Each row has a name. Each question is about the rows just above it.

[ 0.28 -1.28  1.03 -0.30 -0.71  1.66 -0.83  1.47 -0.30  0.91  0.23  0.66
 -0.41 -3.37  0.97  1.20  0.07 -0.84 -0.04 -0.07 -1.68 -1.09 -1.69 -0.82]  j521
[-3.27  5.94 -4.29  3.54 -1.28 -2.32  1.55 -2.26  3.32 -0.30 -1.68 -4.94
  1.46  6.36 -1.77 -2.30  1.83  5.33 -5.92 -0.54  1.70  5.55 -1.69 -0.06]  j152
[ 1.80 -3.34  1.79 -4.13  0.71  1.66 -2.02  2.96 -2.47 -0.30  0.61  2.53
 -1.15 -3.37  3.02  0.76 -0.99 -2.39  1.64 -1.24 -1.01 -4.41 -0.06  0.69]  j501
[-0.23 -1.28 -1.25  4.50 -1.28 -2.99  0.36 -0.77  2.60 -0.60 -2.45 -0.27
  0.34  6.36 -1.77 -1.86 -0.28  0.70  1.64  0.40 -0.67  4.44 -0.06 -1.08]  j975
[-2.76  8.01 -5.81  4.50 -0.43 -2.32  1.95 -3.76  4.77  0.61 -1.30 -6.81
  1.46  4.97 -3.82 -2.30  3.25  4.56 -5.08  0.16  1.70  6.65 -1.28  0.44]  j205
[-0.23  1.82 -1.25  4.50 -2.14  0.33  0.36  0.72 -0.30 -2.12 -0.54 -0.27
 -1.90  2.19  0.28 -0.99  0.07 -1.62 -0.88  0.16  0.01  2.23 -1.08 -0.06]  j422
[-0.73  0.78 -3.53  4.50  1.00 -1.66  1.16 -2.26  2.60 -1.51 -2.45 -1.21
 -1.15  7.75 -1.77 -1.43  0.78  0.70  1.64  1.10 -0.33  3.33 -0.06 -0.32]  j518
[ 0.79  0.78  0.27 -1.26 -0.71  2.99 -1.22  2.96 -1.02  0.61  0.99 -0.27
 -1.15 -4.76  2.33  1.20  0.07 -0.07 -0.88 -1.00  0.35 -1.09 -0.67  1.45]  j168
[-2.25  0.78 -0.49  3.54 -0.43 -2.32  0.36 -1.52  1.15 -0.60 -1.68 -0.27
 -1.15  3.58 -1.08 -1.86  0.78  1.47 -0.04  0.87 -0.67  2.23 -0.67 -1.08]  j822
Count the entries of [-2.25  0.78 -0.49  3.54 -0.43 -2.32  0.36 -1.52  1.15 -0.60 -1.68 -0.27
 -1.15  3.58 -1.08 -1.86]:  16
Count the entries of [ 1.80 -3.34  1.79 -4.13  0.71  1.66 -2.02  2.96 -2.47 -0.30  0.61  2.53
 -1.15 -3.37  3.02  0.76 -0.99 -2.39  1.64 -1.24 -1.01 -4.41 -0.06  0.69]:  24
How many entries does [-2.25  0.78 -0.49  3.54 -0.43 -2.32  0.36 -1.52  1.15 -0.60 -1.68] have?  11

[ 3.35 -2.64 -4.25 -2.96  3.74 -0.16 -1.79  4.40  0.02 -4.10 -2.45 -1.79
 -3.25 -2.69 -4.45 -3.21 -3.03 -2.75  5.58  2.67  3.56  1.47  4.60 -2.40
 -1.60  3.55 -2.09  1.50 -2.74  5.21  2.33 -4.47 -3.47  2.21  1.27 -2.55
  2.09  1.30 -4.67 -0.85 -1.76  0.99  1.39] -> j720
[ 0.71  1.20  1.88  3.77 -1.71  0.07  5.64 -0.35  1.30 -1.04 -1.94 -0.85
 -1.13 -2.08  1.36  0.61  5.21  0.97 -2.49 -2.13 -0.26 -1.27 -1.61  0.14
  0.06 -0.12 -1.01 -0.68 -0.20  2.64  1.42 -0.28 -1.36  2.23  2.68 -0.36
  2.80  0.56 -1.20  2.43 -1.28 -0.63 -0.40] -> j794
[ 0.71  1.20  1.88  3.77 -1.71  0.07  5.64 -0.35  1.30 -1.04 -1.94 -0.85
 -1.13 -2.08  1.36  0.61  5.21  0.97 -2.49 -2.13 -0.26 -1.27 -1.61  0.14
 -1.88  0.54 -1.64 -0.19 -0.31 -1.21 -1.23  1.95 -0.09 -1.88  2.44 -1.40
  1.56  4.31 -1.21  3.26  1.53 -0.23 -3.38] -> j424
[ 1.92  0.57 -0.06 -0.52  3.55 -2.98 -0.02  2.08  0.27  0.31  7.00  4.35
  1.18  3.35  3.36  4.25 -1.37  3.24 -0.39  1.07  1.72  0.63  2.00  4.03
 -1.00  0.03 -3.75  1.53  4.30  2.35  1.25  1.11  5.50  0.39 -2.93  5.64
 -2.63 -0.38  1.25 -1.12  3.84  4.61  1.49] -> j729
[-1.02  1.99  2.59  2.38 -1.81 -1.63  1.19 -1.17  0.07  0.20  2.66 -1.46
 -2.53  1.36  2.62  2.54  0.85  1.92 -2.53 -2.11 -0.93 -2.57 -1.92  2.25
 -0.37 -1.20 -3.13 -0.47  2.27 -1.51 -1.38  2.56  2.88 -2.29 -1.53  2.28
 -1.93  1.32  0.25  0.32 -0.23  2.69  0.89] -> j858
[ 3.84 -1.21 -2.21 -0.77  0.74  2.76  1.55  4.10  1.90 -4.83 -5.94 -6.26
 -4.60 -4.76 -4.06 -4.51 -0.32 -3.73  4.22  0.38  2.58 -0.96  3.23 -4.17
 -0.80  4.17 -1.46 -0.13 -4.32  3.72  1.58 -2.79 -6.14  2.97  5.06 -5.55
  5.47  4.11 -5.03  4.96 -3.55 -4.25 -4.39] -> j119
[ 3.35 -2.64 -4.25 -2.96  3.74 -0.16 -1.79  4.40  0.02 -4.10 -2.45 -1.79
 -3.25 -2.69 -4.45 -3.21 -3.03 -2.75  5.58  2.67  3.56  1.47  4.60 -2.40
 -1.60  3.55 -2.09  1.50 -2.74  5.21  2.33 -4.47 -3.47  2.21  1.27 -2.55
  2.09  1.30 -4.67  1.75 -3.13 -2.06 -1.91] -> j896
Count the entries of [0.71 1.20 1.88]:  3
Number of entries in [ 1.92  0.57 -0.06 -0.52  3.55 -2.98 -0.02  2.08  0.27  0.31  7.00  4.35
  1.18  3.35  3.36  4.25 -1.37  3.24 -0.39  1.07  1.72  0.63  2.00  4.03
 -1.00  0.03 -3.75  1.53  4.30  2.35  1.25  1.11  5.50  0.39 -2.93  5.64
 -2.63 -0.38  1.25 -1.12  3.84]:  41
Count the entries of [-1.02  1.99  2.59  2.38 -1.81 -1.63  1.19 -1.17  0.07  0.20  2.66 -1.46
 -2.53  1.36  2.62  2.54  0.85  1.92 -2.53 -2.11 -0.93 -2.57 -1.92  2.25
 -0.37 -1.20 -3.13 -0.47  2.27 -1.51 -1.38  2.56  2.88 -2.29 -1.53  2.28
 -1.93  1.32  0.25  0.32 -0.23  2.69  0.89]:  43
Count the entries of [ 3.84 -1.21 -2.21 -0.77  0.74  2.76  1.55  4.10  1.90 -4.83 -5.94 -6.26
 -4.60 -4.76 -4.06 -4.51 -0.32 -3.73  4.22  0.38  2.58 -0.96  3.23 -4.17
 -0.80  4.17 -1.46 -0.13 -4.32  3.72  1.58 -2.79 -6.14  2.97  5.06 -5.55
  5.47  4.11 -5.03  4.96 -3.55 -4.25 -4.39]:  43
Count the entries of [ 0.71  1.20  1.88  3.77 -1.71  0.07]:  6

[-0.09  0.06  0.37  0.08  3.67 -6.87  3.92 -4.28  0.42] = j594
[-1.67 -2.71 -0.39  0.15 -2.22 -5.29 -4.77 -2.84  2.09] = j376
[-1.63 -4.76 -0.78  0.51  0.86 -1.33  0.36 -4.77  4.79] = j213
[ 4.25 -0.97 -0.92  6.38 -0.60  2.55 -2.29 -1.06  5.58] = j287
[ 3.00  4.01 -3.75 -2.32  4.27  3.14  0.92  0.30  2.99] = j321
[ 4.25 -0.97 -0.92  6.38 -1.84 -0.85  2.60  2.77  0.69] = j708
How many entries does [-1.63 -4.76 -0.78  0.51  0.86 -1.33  0.36 -4.77  4.79] have?  9
Number of entries in [-1.63 -4.76 -0.78  0.51  0.86 -1.33  0.36 -4.77]:  8
Number of entries in [ 4.25 -0.97 -0.92  6.38 -0.60]:  5

